[ -62   63 -119 -126  -84  400  113  269  348   23  320  -10   44  115
 -124  -20   63  126  -79  409  263 -216  179  114 -143 -222 -208  -32
 -308  311   80  112]  Z595
[ 135  146   30 -228 -326   43 -151  141 -145   43   56  270   99  320
  477  152 -160  -19 -199  264 -150  251   42  440  139   30  423 -114
 -244 -147  134 -349]  Z948
[ 252 -111   73  -26  480 -101 -131 -399  291 -395   16   91  279 -310
 -170  127    7 -192  -36  182  133  242 -321  890   -3  170  -25 -213
 -168  -71  495 -367]  Z717
[ 255 -126  -26    8 -169  -62  123   54  -81  341  230   85   51  -26
   56 -189  -38  181 -353  247  105  244  136 -208 -104   32  111    1
  127   46   38  222]  Z59
[-152  465  447  505  428   47  396 -179  346  -20 -492  407  552 -175
  -31  202 -370 -122  465 -191   77 -168 -145  216   -3   -5  -11 -175
 -475 -201 -102  -47]  Z663
[-174  335  242  174  444  257  221  -30   96  -84 -199 -343  305   35
  -59 -147 -144   22 -101 -113  -52 -434   17    0  135  333 -120  323
 -248   56 -273   40]  Z948
[-125  435    8 -156 -414   76   11  170  281  -96 -421   61  -71  262
   89   89   91 -213   78  -18  324  117  -91  544 -114 -137   10   -9
 -310   86  106  187]  Z428
[ 181 -137 -118   47   39 -332 -100 -311    4  284 -107  128   78 -205
  177   62    0 -247 -479  -45  210  -72  161   -3  293   76  299 -486
   92  -89   37  124]  Z110
[-442  218  314   -9 -465   84  265  175  272 -148  169    3   77  225
 -337 -310 -222  151  242 -106  279 -203 -113 -601 -212  -32 -116  -73
  389  632 -112  527]  Z595
[ 111   60  188  -40  355  -68  -91   10 -187 -276 -219   41 -381 -124
    3   76 -137   13  110  -14  -14  131 -214  539  304 -183  109 -681
 -166 -180 -173  164]  Z595
[ 624 -471 -232  -49   98   11  133  183 -236  187  -65 -230   -6  113
  -84  -45   26  169  508   10   16  101  305 -390  208  -97  -91 -475
   97  226  -92 -395]  Z523
[ 160  -16  -17 -210   65    6  182 -237  136  -29   10  -51  170 -117
 -209  -96  249  -96 -220   11  -81  284 -362  442   96 -221 -189 -191
  139  146  -68  311]  Z299
[ 193 -369  -65    1   91  -53  304  208 -229  313  214 -171  396 -160
  101   49    5  -36 -110 -128  -93 -153  262  281  145   31 -106  250
  161 -136 -142 -262]  Z523
[  54 -523   52 -417  239  140  158 -121 -251  161 -244 -510  242 -190
  -80 -109  327  325 -289  -78   73  -49  636  528  312  120 -197  132
  -50  102  -40 -550]  Z948
[-176   35  324   13  173  -47  136 -161  290 -377 -370  153   79 -164
 -261  125 -145  156  498 -308   81  133 -436  405 -227  -63 -174  126
  105   42   85   59]  Z110
[-365  -12 -157  291  -30  157 -151  111  309 -225  154  208   25 -141
  -37   52  -68  232  516 -168  318 -401 -158 -285 -227 -378 -123   42
 -275   -4  159  138]  Z717
[-227   87  333 -411  221 -129  127  202  290 -140   70  164 -190 -184
 -212 -194  144   46  271  379   66  -88  165  853 -248  -59 -126  355
 -169  251 -184 -128]  Z595
[  23 -142  248  -90  256 -121 -199 -270 -462   33  -44   63   -3  -91
  466 -181  -53 -213 -171  -80  288  102    5  140   47  239  154 -239
  200   89  -50   81]  Z663
[ 142  173   13 -108 -114  160  132  119  375   58   56  -30 -310  -37
 -208   14 -143  422  433  325   11   76 -110 -266 -210 -178 -327   80
 -297  144   -3 -111]  Z428
[ -76  262  147  139  -54    0  -28  148   69  283 -275 -103 -218  345
  -47   96 -350  171  -61 -263  -81 -420   67 -117 -134  170 -360  160
  208  410 -153   -1]  Z717
[ 293 -194 -265  123  250 -305  123 -126 -296  233 -201 -334 -359 -369
 -115 -122  -77  414 -156 -238 -266  266  -55 -541  262   -2 -174 -218
  249 -359 -266   89]  Z948
[  20 -119  260 -207  198  598  132  -56  -35 -222 -258   63  280   32
  166  157  -56  142  162   58  329  -52  172  354 -218 -127 -111  411
   44  230 -170 -194]  Z110
[ 570 -182 -203  -78   20   16   70  147 -114  -30  -76  -32  221  240
   31    4 -242  -87  273  120  261  103    8  109  177   48  -88 -405
  147  363  145 -447]  Z663
[ -22  118   70  -69  -45 -188   59 -411  493 -168   59 -106 -201 -422
  -32 -476   -8  394   98  298  415 -359  137 -269 -310  382 -264  -35
  159 -161 -252   14]  Z948
[ -73  284  -44    0  134  117   75  147  371  -16 -180 -175 -308  -62
   51   26  -69  422 -123  -93  133 -462    6  195 -102 -119 -149  219
 -288 -272 -353  333]  Z595
[  27   -4  187  -83  505  -30  197  -98 -149   12 -100  393  -18   -8
  -79 -229  -27 -143 -136   54  216   64  124  326  212  196 -131  157
  -58  -15   94 -302]  Z864
[ 148 -178    1  340  292 -179   51 -123 -151 -105 -177 -380  452 -270
 -399 -347  178  181  127 -162 -125   -1  122   60   92  245  -61  284
   64   40   43 -428]  Z428
[ 488  -84   83  485   20 -201 -442 -518  -10   59 -343 -205  695 -218
  220 -117   73  254 -105   52 -172  -68 -215  438 -401  224  343  110
  183  190  -85  -65]  Z110
[ -91  177 -468  234 -501  121  -42   27  734   68 -202  187  -53  180
 -348  -74  155  685 -274 -285  213 -311  201 -712 -233 -323 -139  269
   56   83   52   96]  Z864
[-305  157  143 -205   67  269  450  519    1  154  219  -28   91 -112
  -92 -231 -238 -239  134 -307  196  -21  203 -160  326  120  -87  280
  -31  161 -201  268]  Z428
[ -66  -44  154  345  249 -406  423  115  164  -43 -293   94  348 -153
 -593  -57   16 -362  333 -319   21 -234 -220  203  348  -90  165 -186
  -87   45  -33  296]  Z523
[ 231   96  118  327  146 -141  251 -323  131   18 -247   23  237 -430
  -91 -159  -68  368  -21   75   86  120  -93   74 -243  -52 -150  105
   96 -275 -269   76]  Z59
[  -9  239   12 -217 -303  -56   28 -254  270  -33 -410   50    3 -179
 -252 -340  -73  467   58  -12   43  410 -420  427 -128  116 -291 -127
  -30  100   42  237]  Z717
[  37   34   97  199 -217  160  365  486 -108  -85  -50  105  365  158
 -363  -39  -51 -383  274 -114  132 -250  240  221  567 -123  347  104
  -89   43  -64 -191]  Z299
[ 248 -283 -283   24  286  179   28  -86  -44   13 -236 -262 -125 -542
 -198  182  114  352 -165   16   45  375  196  119  132 -169 -164  -40
 -266 -348   65 -362]  Z523
[ -40  232  151  371  207 -272  549  191  518 -117 -351   53  342  -39
 -496   71 -145   46  404 -170  191  397  -93   26 -632 -124 -295  234
  147  301  272  -83]  Z299
[ -30 -126 -362  399 -533 -117 -136   70 -389  -40   -5  110  315  462
   35 -236  243  309 -470  162  -73   -3  -25   28 -346   86  -15  194
  158 -216  344  -96]  Z523
[  36  244 -120  -84 -140 -396  126 -267  419  123 -163 -301   -9  -82
 -573  -88 -124  309 -800  -40 -199  264 -284 -440  235   26  -22 -208
  149  316   55  288]  Z59
[-128 -147 -176 -329 -229   47 -111  -75  305 -196  230  205  -36 -238
  -53 -315   98  401 -236  142  301  118  369 -140 -259  -24   27 -330
  354  145  -64  110]  Z595
[  12  200  328  -35  -36   66  568  132  301 -162  168 -371  222 -297
 -397 -407  -46  166  273  -58   35  143 -354  -96   65    2  -84  377
   26   64 -389  412]  Z523
[-196  268 -132 -206  121  229   40  191  369 -216  -80 -186   32   34
 -390 -123  262   31 -194  -59 -209 -153   73  184  163 -124  -99  130
 -194  214 -252  210]  Z428
[  39 -181 -102 -164  202 -108  -38 -293 -301 -262   55  -81   83  185
  601 -116 -213  485 -439  158  387  -11   10 -135 -574  265 -371  -44
  374 -202  163 -231]  Z428
[ 133 -395   61 -188 -160  -78   28   30 -108 -294  324 -288 -157  266
 -378 -232  131  211 -370  234  206  -13  -11  -91 -162  224  -96  249
  531  267  300   35]  Z59
[-218 -207  -92 -612  -17  245  -26   51 -102  -16 -308 -347  214  -74
   34  -71  363 -203  -93 -284  209  -58  470  362  264   62   23  450
   -2  367 -194 -317]  Z523
[  82  -39 -293 -136  222   70  -94 -216  -25 -351 -261 -295 -119  128
  143    8  139  552 -439 -343 -116   40   21  -38  -44  120 -144  103
  114 -549  -30 -212]  Z299
[ -70 -336   44  172 -313 -144   58    9 -453   -9    4  -51  389   52
 -227 -285 -126  397 -288  -92  119   29  -90  -33  138    5    3   35
  323  230  288 -148]  Z864
[-161  481   93  144   90 -206 -451   80   84 -102 -203  346 -498  309
  199  272 -286 -256 -261 -258   -4 -518 -143  268  341 -210  240  -74
 -112   90 -194  -62]  Z717
[ 262   95   43  -10 -149  106  -60  204  207 -118   -9   38 -272  132
 -321   30    0   72   46   71  -87   -7 -347  673  177 -128  -29 -117
 -138   12   60  249]  Z717
[-213  149  219  150 -327 -418  177 -121  126  201 -254 -585 -188 -259
 -415 -187 -128  445 -470 -186 -109 -191 -511 -477 -128  197   66  489
  233   26 -195  899]  Z663
[  82  209  -84  473   46 -109  -91  188  -34  200  185    4  221  113
  165  -81  -60 -342   60  -84 -102 -161  229 -396   51   92  175 -425
  -11  100 -122  141]  Z59
[ -34  240 -332  119  125 -388   23 -181  349   58  -62   19   -5 -319
 -129  102 -120 -208 -515   -5  120 -210 -180  118  356   45  -38  -96
 -265 -283   92 -138]  Z523
[ 360 -438   76  101   73  -59  406 -262 -179  177 -392  -92  101 -150
 -237  410   85   22  -85  -95  206   69  -27   93   65 -309 -174  317
  270 -155   74 -187]  Z663
[-248  358  187   -3   95  -12   90 -223  317   11 -513  296   27   10
   61  122    8  127   65 -239  132   72   23  311   62 -309 -109   -4
 -342   16  -77 -253]  Z948
[ 197  -15  -79 -171  191   14   26  139  365  129  295   82 -180 -483
 -100  121  -86 -100 -250   90 -115 -154  106  419  408 -195   63 -480
  -30  -79 -381  294]  Z110
[-130  383 -127  345    2 -481   31  -83  506   11    8  -48  239 -321
 -327 -154   40 -390   67 -197 -118    2 -242   78  121  155  -63 -345
 -105   39   43   88]  Z523
[ -78  228  -49  213 -164  267  -86  -83   49 -175  -16  -82  348 -137
 -242 -491  217   68 -453   67  189  245 -133  405  114   84   67  362
 -103  159  100   80]  Z948
[ 323 -248 -167   58 -119   77  -29   44  -79  180 -267 -110 -237 -377
 -655 -295  155  581  176  -73 -287  223   66 -185  309 -237   74  -20
  120  137 -324  122]  Z595
[ 463   57 -302  344 -105  -61  -13  -42  259    4  -99 -454  213 -273
 -279 -429  139  542   67  -47   98  153 -324 -237 -146 -179   41  397
  -17  151 -117  134]  Z299
[ -20  -89   92  206   21  -37  234 -102  286 -432   -9 -156  547   66
 -432 -298  180   88   71  -63  127 -252 -308 -119 -169   72  150  -56
  145   87   72  591]  Z428
[ 211 -141   81  157 -281 -144 -100  239 -381  -16  212 -280 -158   51
 -239 -236   18  167  -19  256  -60  148  -69    1  247 -131  167 -193
    2  199   41   11]  Z59
[-121  -24  316  282  224 -210  212  -52  213   27   57 -199   88 -334
 -470 -329   50  169 -378  -44  320  144 -209  104 -193  -72 -100  125
   88  423   75  474]  Z523
[  -1   83 -302   92 -276  -67  142  157  -29  -43 -260 -118  201   77
   46 -125   41  212  277  -65  205   96  -82   17 -130  -23   -9  345
 -226 -262  166 -125]  Z595
[ -79   24 -389 -185  133 -393  232   80   34 -126 -299    8 -227  -72
 -200  -19 -146   58  -51 -308  216  410 -153  -90   47 -163 -470  -46
  354   74   93 -163]  Z110
[ 239  140  -54 -194  -38  -94  226  135   28   52 -336  -99 -345  -41
 -336  -83   25 -108   -4  -13  -55 -105 -118  151  456  -33   55   85
  -36 -123 -349  283]  Z428
[ -53   30 -199 -154 -174 -182  210  -89  395 -197   81  110  -25  230
 -244  104   85   81 -416  -29 -174 -150   30 -166 -182  126 -260   -5
  464 -198  -12  -26]  Z523
[ 190 -359  -68 -410    1 -211  -51 -150   46   48 -310 -209  313  -97
   36  -85  144 -192  585 -343 -144 -262  119  271   63  575  146   62
  233  -23  -60  -85]  Z717
[ 298 -135 -166  -56  161  -30 -184 -167  186  119  162   -3   30 -301
 -143 -310  -20  381 -263  240   -8   97   89   47   91  134  -43 -280
   -5  221   -5 -107]  Z110
[-292  172  668 -338  764 -359  545  129  182 -112  110   92 -214 -431
 -374 -227 -249   35  474 -128 -242  346 -143  327  205  168 -133  158
 -221  -65 -150 -153]  Z299
[  31  121 -219   23 -249 -382  147  -45  214  187 -174  128 -269  156
 -263  -80  -78  150 -126 -195  179   82 -246 -193  155 -151 -327 -265
   58   54  233   76]  Z428
[  11  132  107  121  183 -466  250 -281  442 -101  -12   50  135 -605
 -368 -417   72  -52  145  158   94  -18  -10 -113   35  269  151  -67
   27 -214 -206  205]  Z110
